Below are the code and all the weights of a small trained network. Each question names an input and a class and asks about switching units off, where a switched-off unit gives its printed mean instead of its output.

import numpy as np


def w(rows, s, z=0):
    codes = np.array(rows[::2]) - 128.0
    scale = np.full(codes.shape[1], s)
    scale[-1] = z or s
    return codes * scale


def norm(h):
    return h / np.sqrt((h * h).mean(-1, keepdims=True) + 1e-5)


def f(y):
    return y / 2 * (1 + np.tanh(0.7978845608 * (y + 0.044715 * y**3)))


def log_softmax(a):
    a = a - a.max(-1, keepdims=True)
    return a - np.log(np.exp(a).sum(-1, keepdims=True))


def net(x, mask):
    res = np.array(x, float).reshape(1, 2) / 4 @ E
    u = 0
    for l in range(3):
        y = f(norm(res) @ A[l][:, :-1].T + A[l][:, -1])
        res = res + np.where(mask[u : u + 7], y, B[l][:, -1]) @ B[l][:, :-1]
        u += 7
    return log_softmax(norm(res)[-1] @ U[:, :-1].T + U[:, -1])


A, B = {}, {}
E = w([
[91,132,223,121,150,113,9],'x0',
[203,193,178,91,18,184,125],'x1',
],0.0013)
A[0] = w([
[91,46,89,221,186,87,143,119],'0.n1',
[183,210,181,63,66,189,134,247],'0.n2',
[128,133,135,134,132,129,134,134],'0.n3',
[171,95,33,111,120,143,251,198],'0.n4',
[128,132,102,126,109,146,103,123],'0.n5',
[128,96,133,152,115,139,130,122],'0.n6',
[107,160,199,103,153,116,41,105],'0.n7',
],0.0022,0.0013)
B[0] = w([
[137,214,179,5,169,171,117,179],'0.n1',
[41,120,86,182,197,77,78,249],'0.n2',
[128,120,113,114,120,126,112,130],'0.n3',
[122,52,199,155,122,144,55,234],'0.n4',
[128,129,101,140,143,123,115,127],'0.n5',
[111,138,123,108,120,116,130,126],'0.n6',
[179,27,145,155,101,187,122,168],'0.n7',
],0.002,0.0019)
A[1] = w([
[165,117,49,116,104,135,251,23],'1.n1',
[78,170,183,78,121,45,73,78],'1.n2',
[114,81,120,120,182,108,123,27],'1.n3',
[172,147,194,17,137,187,153,105],'1.n4',
[190,240,147,138,26,152,106,57],'1.n5',
[131,166,115,128,117,122,168,7],'1.n6',
[169,100,35,134,95,132,249,47],'1.n7',
],0.0029,0.0011)
B[1] = w([
[128,103,183,128,133,144,46,203],'1.n1',
[171,72,121,126,82,206,147,223],'1.n2',
[138,189,143,123,107,130,141,152],'1.n3',
[100,124,101,193,93,95,103,105],'1.n4',
[65,137,107,61,254,110,193,234],'1.n5',
[113,121,162,126,172,116,107,26],'1.n6',
[122,78,189,145,121,152,33,255],'1.n7',
],0.0036,0.00078)
A[2] = w([
[130,98,85,154,142,136,145,155],'2.n1',
[152,142,159,149,81,139,123,115],'2.n2',
[170,102,89,161,90,129,144,106],'2.n3',
[147,158,57,192,75,81,209,109],'2.n4',
[100,102,81,178,147,79,125,155],'2.n5',
[90,171,87,3,224,118,224,140],'2.n6',
[123,162,41,106,152,93,216,3],'2.n7',
],0.0036,0.0034)
B[2] = w([
[130,176,152,115,88,136,118,150],'2.n1',
[91,112,112,93,210,117,129,128],'2.n2',
[84,187,145,117,161,110,137,118],'2.n3',
[120,132,137,188,81,184,158,127],'2.n4',
[136,169,130,117,70,180,161,150],'2.n5',
[77,216,125,5,152,155,101,252],'2.n6',
[145,52,144,142,206,78,92,127],'2.n7',
],0.0031,0.0032)
U = w([
[137,17,180,146,133,151,31,206],'0',
[78,200,116,1,173,142,120,201],'1',
[115,169,114,214,52,163,202,203],'2',
[175,104,84,138,158,38,196,5],'3',
[172,121,102,148,163,70,175,10],'4',
[152,121,110,139,142,67,171,18],'5',
[148,114,95,140,142,55,166,6],'6',
],0.0096,0.0034)

Each question gives the input, the list of numbers given to net, and the class t.
The units are the neurons (one row each of A and B). Each row of codes is followed by its name. A weight is (code - 128) times the scale printed after its matrix; where a second scale follows, it is the last column's (A, B and U).
mask holds one flag per neuron, layer by layer. A switched-off neuron (its flag False) gives its mean, the last column of its row in B, instead of its output. The means were averaged over made-up inputs and are rounded, as every weight is.
A unit's drop is (log p(t) with every unit on - log p(t) with that unit switched off) / (log p(t) with every unit on - log p(t) with every unit switched off).
unit that matters most: the unit with the biggest drop
k most important neurons: the k neurons with the biggest drops, biggest first
k most important neurons of layer l: the k neurons of layer l with the biggest drops, biggest first
drop when u is switched off: that unit's drop, to one decimal
input [2,0], class 2: 4 most important neurons -> 1.n5, 1.n7, 1.n1, 2.n6
input [-7,-7], class 0: 4 most important neurons -> 1.n7, 0.n2, 1.n1, 1.n5
input [-2,0], class 2: 2 most important neurons -> 0.n4, 1.n5
input [1,-1], class 2: unit that matters most -> 1.n4
input [-8,7], class 0: 3 most important neurons -> 1.n7, 1.n1, 2.n6
input [-5,-4], class 0: 2 most important neurons -> 0.n2, 2.n6
input [4,4], class 0: 2 most important neurons of layer 0 -> 0.n2, 0.n7
input [1,3], class 2: 2 most important neurons -> 0.n2, 0.n1
input [3,1], class 2: 2 most important neurons of layer 1 -> 1.n1, 1.n7
input [-2,3], class 2: 2 most important neurons -> 0.n2, 0.n1
input [-7,6], class 0: 2 most important neurons -> 1.n7, 2.n6
input [3,2], class 2: 2 most important neurons -> 1.n1, 1.n7
input [-1,-3], class 2: 2 most important neurons of layer 1 -> 1.n4, 1.n5
input [-7,-5], class 0: unit that matters most -> 1.n7
input [-4,1], class 0: drop when 2.n6 is switched off -> 0.2
input [5,0], class 0: drop when 2.n6 is switched off -> 2.5
input [-8,8], class 0: drop when 1.n1 is switched off -> 1.3
